Here is a tiny trained network, its code and every weight. The questions are about switching its units off for an input and a target symbol, where a switched-off unit gives its printed mean instead of its output.

import numpy as np


def w(rows, s, z=0):
    codes = np.array(rows[::2]) - 128.0
    scale = np.full(codes.shape[1], s)
    scale[-1] = z or s
    return codes * scale


def norm(h):
    return h / np.sqrt((h * h).mean(-1, keepdims=True) + 1e-5)


def f(y):
    return np.maximum(y, 0)


def softmax(a):
    e = np.exp(a - a.max(-1, keepdims=True))
    return e / e.sum(-1, keepdims=True)


def log_softmax(a):
    a = a - a.max(-1, keepdims=True)
    return a - np.log(np.exp(a).sum(-1, keepdims=True))


def net(x, mask):
    ids = ['ΦΨβδεζθλστω'.index(c) for c in x.split()]
    T = len(ids)
    res = E[ids] + P[:T]
    u = 0
    for l in range(3):
        r = norm(res)
        for j in range(3):
            rows = slice(2 * j, 2 * j + 2)
            q, k, v = (r @ M[l][rows].T for M in (Q, K, V))
            z = softmax(np.where(np.tri(T) > 0, q @ k.T / 2**0.5, -1e9)) @ v
            o = O[l][rows]
            res = res + np.where(mask[u + j], z, o[:, -1]) @ o[:, :-1]
        u += 3
        y = f(norm(res) @ A[l][:, :-1].T + A[l][:, -1])
        res = res + np.where(mask[u : u + 4], y, B[l][:, -1]) @ B[l][:, :-1]
        u += 4
    return log_softmax(norm(res)[-1] @ U[:, :-1].T + U[:, -1])


Q, K, V, O, A, B = {}, {}, {}, {}, {}, {}
E = w([
[92,77,149],'Φ',
[97,177,42],'Ψ',
[56,70,99],'β',
[47,105,76],'δ',
[197,67,171],'ε',
[233,176,131],'ζ',
[138,39,153],'θ',
[149,192,125],'λ',
[96,250,36],'σ',
[104,165,40],'τ',
[107,250,67],'ω',
],0.016)
P = w([
[73,129,170],'0',
[194,113,7],'1',
[71,135,160],'2',
[75,131,154],'3',
[217,99,57],'4',
[71,143,171],'5',
[77,130,151],'6',
[204,82,84],'7',
[69,147,174],'8',
[77,131,152],'9',
[215,142,72],'10',
],0.014)
Q[0] = w([
[254,213,76],'0.h1',
[93,92,65],'0.h1',
[61,126,157],'0.h2',
[189,113,33],'0.h2',
[141,80,86],'0.h3',
[170,41,93],'0.h3',
],0.027)
K[0] = w([
[148,251,58],'0.h1',
[58,66,98],'0.h1',
[132,70,116],'0.h2',
[181,232,152],'0.h2',
[85,127,117],'0.h3',
[84,148,164],'0.h3',
],0.028)
V[0] = w([
[135,22,178],'0.h1',
[144,74,139],'0.h1',
[246,201,233],'0.h2',
[121,83,122],'0.h2',
[221,61,118],'0.h3',
[118,179,3],'0.h3',
],0.004)
O[0] = w([
[178,132,176,222],'0.h1',
[146,88,144,149],'0.h1',
[89,3,103,6],'0.h2',
[138,153,145,161],'0.h2',
[165,168,184,104],'0.h3',
[130,245,168,115],'0.h3',
],0.0043,0.0015)
A[0] = w([
[170,153,246,20],'0.n1',
[123,205,175,21],'0.n2',
[92,100,255,3],'0.n3',
[26,169,212,147],'0.n4',
],0.028,0.0032)
B[0] = w([
[223,166,92,175],'0.n1',
[135,179,82,164],'0.n2',
[136,3,200,218],'0.n3',
[41,157,57,254],'0.n4',
],0.038,0.02)
Q[1] = w([
[136,180,196],'1.h1',
[113,220,253],'1.h1',
[105,127,65],'1.h2',
[176,124,149],'1.h2',
[78,102,205],'1.h3',
[158,226,140],'1.h3',
],0.035)
K[1] = w([
[39,184,127],'1.h1',
[4,115,74],'1.h1',
[154,160,118],'1.h2',
[101,157,133],'1.h2',
[154,87,120],'1.h3',
[124,198,50],'1.h3',
],0.035)
V[1] = w([
[250,104,118],'1.h1',
[122,133,82],'1.h1',
[162,135,159],'1.h2',
[87,141,219],'1.h2',
[127,126,119],'1.h3',
[127,75,163],'1.h3',
],0.018)
O[1] = w([
[141,7,36,250],'1.h1',
[82,158,123,149],'1.h1',
[135,176,187,111],'1.h2',
[34,228,186,34],'1.h2',
[106,125,143,133],'1.h3',
[166,185,78,149],'1.h3',
],0.012,0.018)
A[1] = w([
[170,138,85,3],'1.n1',
[189,255,135,208],'1.n2',
[179,80,190,137],'1.n3',
[157,96,58,192],'1.n4',
],0.03,0.0055)
B[1] = w([
[140,97,145,154],'1.n1',
[254,104,101,142],'1.n2',
[156,173,127,147],'1.n3',
[179,119,113,251],'1.n4',
],0.052,0.025)
Q[2] = w([
[254,174,92],'2.h1',
[124,102,94],'2.h1',
[108,122,83],'2.h2',
[5,52,115],'2.h2',
[89,98,186],'2.h3',
[131,64,203],'2.h3',
],0.04)
K[2] = w([
[252,166,189],'2.h1',
[148,108,103],'2.h1',
[120,133,84],'2.h2',
[155,39,32],'2.h2',
[149,120,71],'2.h3',
[123,160,37],'2.h3',
],0.04)
V[2] = w([
[233,129,106],'2.h1',
[6,202,98],'2.h1',
[201,192,52],'2.h2',
[180,109,205],'2.h2',
[116,154,55],'2.h3',
[118,179,181],'2.h3',
],0.022)
O[2] = w([
[46,153,212,218],'2.h1',
[225,51,71,6],'2.h1',
[3,141,158,95],'2.h2',
[132,102,9,71],'2.h2',
[121,88,172,143],'2.h3',
[227,144,144,73],'2.h3',
],0.017,0.022)
A[2] = w([
[130,153,64,179],'2.n1',
[161,186,56,4],'2.n2',
[96,147,118,159],'2.n3',
[107,255,95,24],'2.n4',
],0.049,0.0026)
B[2] = w([
[80,183,161,246],'2.n1',
[173,182,44,255],'2.n2',
[141,151,93,184],'2.n3',
[118,179,254,227],'2.n4',
],0.058,0.0094)
U = w([
[168,16,102,254],'Φ',
[83,151,146,133],'Ψ',
[36,149,14,76],'β',
[113,208,6,8],'δ',
[242,62,189,103],'ε',
[240,122,27,176],'ζ',
[112,44,214,100],'θ',
[118,215,82,132],'λ',
[88,142,155,115],'σ',
[80,143,160,125],'τ',
[89,149,145,105],'ω',
],0.017,0.0055)

Each question gives the input, a string of symbols that net reads in full, and the target symbol t.
The units are the heads (2 rows each of Q, K, V and O) and the neurons (one row each of A and B). Each row of codes is followed by its name. A weight is (code - 128) times the scale printed after its matrix; where a second scale follows, it is the last column's (O, A, B and U).
mask holds one flag per unit, layer by layer, with each layer's heads first. A switched-off unit (its flag False) gives its mean, the last column of its rows in O or B, instead of its output. The means were averaged over made-up inputs and are rounded, as every weight is.
A unit's drop is (log p(t) with every unit on - log p(t) with that unit switched off) / (log p(t) with every unit on - log p(t) with every unit switched off).
The circuit of an input: a set's keep is (log p(t) with only the set's units on - log p(t) with every unit switched off) / (log p(t) with every unit on - log p(t) with every unit switched off). Starting from the 12 units with the biggest drops (on a tie, the unit counted first), units are removed one at a time, each time the one whose removal leaves the highest keep (on an exact tie, the one counted first), for as long as the keep stays at least 0.8.
units of the circuit, in order: the units of the circuit, biggest drop first
k most important neurons: the k neurons with the biggest drops, biggest first
top k neurons in layer l: the k neurons of layer l with the biggest drops, biggest first
input θ Ψ ε ζ, target ζ: units of the circuit, in order : 0.n1
input Φ ζ Φ Φ β ω Φ ω, target ζ: units of the circuit, in order : 0.n4, 2.n4
input Φ θ Φ ω Φ Φ ω ζ ζ θ Ψ, target ζ: units of the circuit, in order : 0.n4, 2.n4
input Φ λ ε Φ β Φ β σ λ Φ τ, target ζ: 3 most important neurons : 0.n4, 0.n3, 1.n4
input Φ β β Φ Φ λ λ τ Φ Φ τ, target ζ: top 2 neurons in layer 0 : 0.n4, 0.n3
input λ θ Φ Φ Ψ, target θ: 2 most important neurons : 2.n2, 0.n4
input Φ β λ δ Φ τ β σ, target ζ: units of the circuit, in order : 0.n4, 2.n4
input ζ Φ ζ Φ β ζ β Φ λ β ζ, target β: 3 most important neurons : 0.n4, 2.n4, 0.n3
input Φ θ λ Φ Φ β, target β: 2 most important neurons : 0.n4, 1.n1
input β β Φ β τ τ λ λ, target ε: 2 most important neurons : 0.n4, 1.n4
input θ Ψ Φ Φ Φ β Φ ζ, target δ: 3 most important neurons : 0.n3, 0.n4, 1.n4
input β ζ β β ε Ψ θ Φ Φ ζ, target ζ: 2 most important neurons : 0.n1, 0.n3
input β Φ ζ τ β Φ ω σ, target ε: 3 most important neurons : 0.n4, 1.n4, 2.n2
input β θ Φ Φ ζ Φ θ ζ, target ε: 2 most important neurons : 0.n4, 2.n2
input Ψ ζ β σ Ψ ζ Φ β Φ, target β: units of the circuit, in order : 0.n4
input θ Φ Φ β θ ω β τ σ Φ ε, target δ: 3 most important neurons : 1.n3, 0.n3, 0.n4
input λ ζ θ β λ, target θ: top 2 neurons in layer 2 : 2.n2, 2.n1
input λ Φ ζ Φ λ τ β δ ε, target ε: 3 most important neurons : 0.n1, 0.n3, 1.n3
input β Φ ζ Φ Φ, target ε: top 2 neurons in layer 0 : 0.n4, 0.n3
input τ β θ ζ δ Ψ Φ Φ δ ε, target ε: top neuron in layer 2 : 2.n1
input β ζ Φ Φ δ, target ε: 2 most important neurons : 0.n4, 2.n2
input β ζ ζ Ψ ζ, target ε: 3 most important neurons : 0.n4, 1.n4, 2.n2
input β β Φ β ω, target ε: 3 most important neurons : 0.n4, 1.n4, 0.n3
input β Φ β, target Φ: 2 most important neurons : 0.n3, 0.n2
input Φ Φ Φ Φ β β ζ Φ δ Ψ Φ, target ζ: top 2 neurons in layer 2 : 2.n4, 2.n1
input ζ ζ β τ τ λ β ζ, target β: top 2 neurons in layer 0 : 0.n3, 0.n4
input ζ Φ Φ σ θ τ Φ ε Φ β θ, target β: top 2 neurons in layer 0 : 0.n4, 0.n3
input λ ζ β ε Φ θ Φ Φ Φ Φ ε, target θ: units of the circuit, in order : 2.n2
input Φ Φ ζ Ψ β Φ Φ Φ Ψ β β, target ζ: top 2 neurons in layer 1 : 1.n4, 1.n1
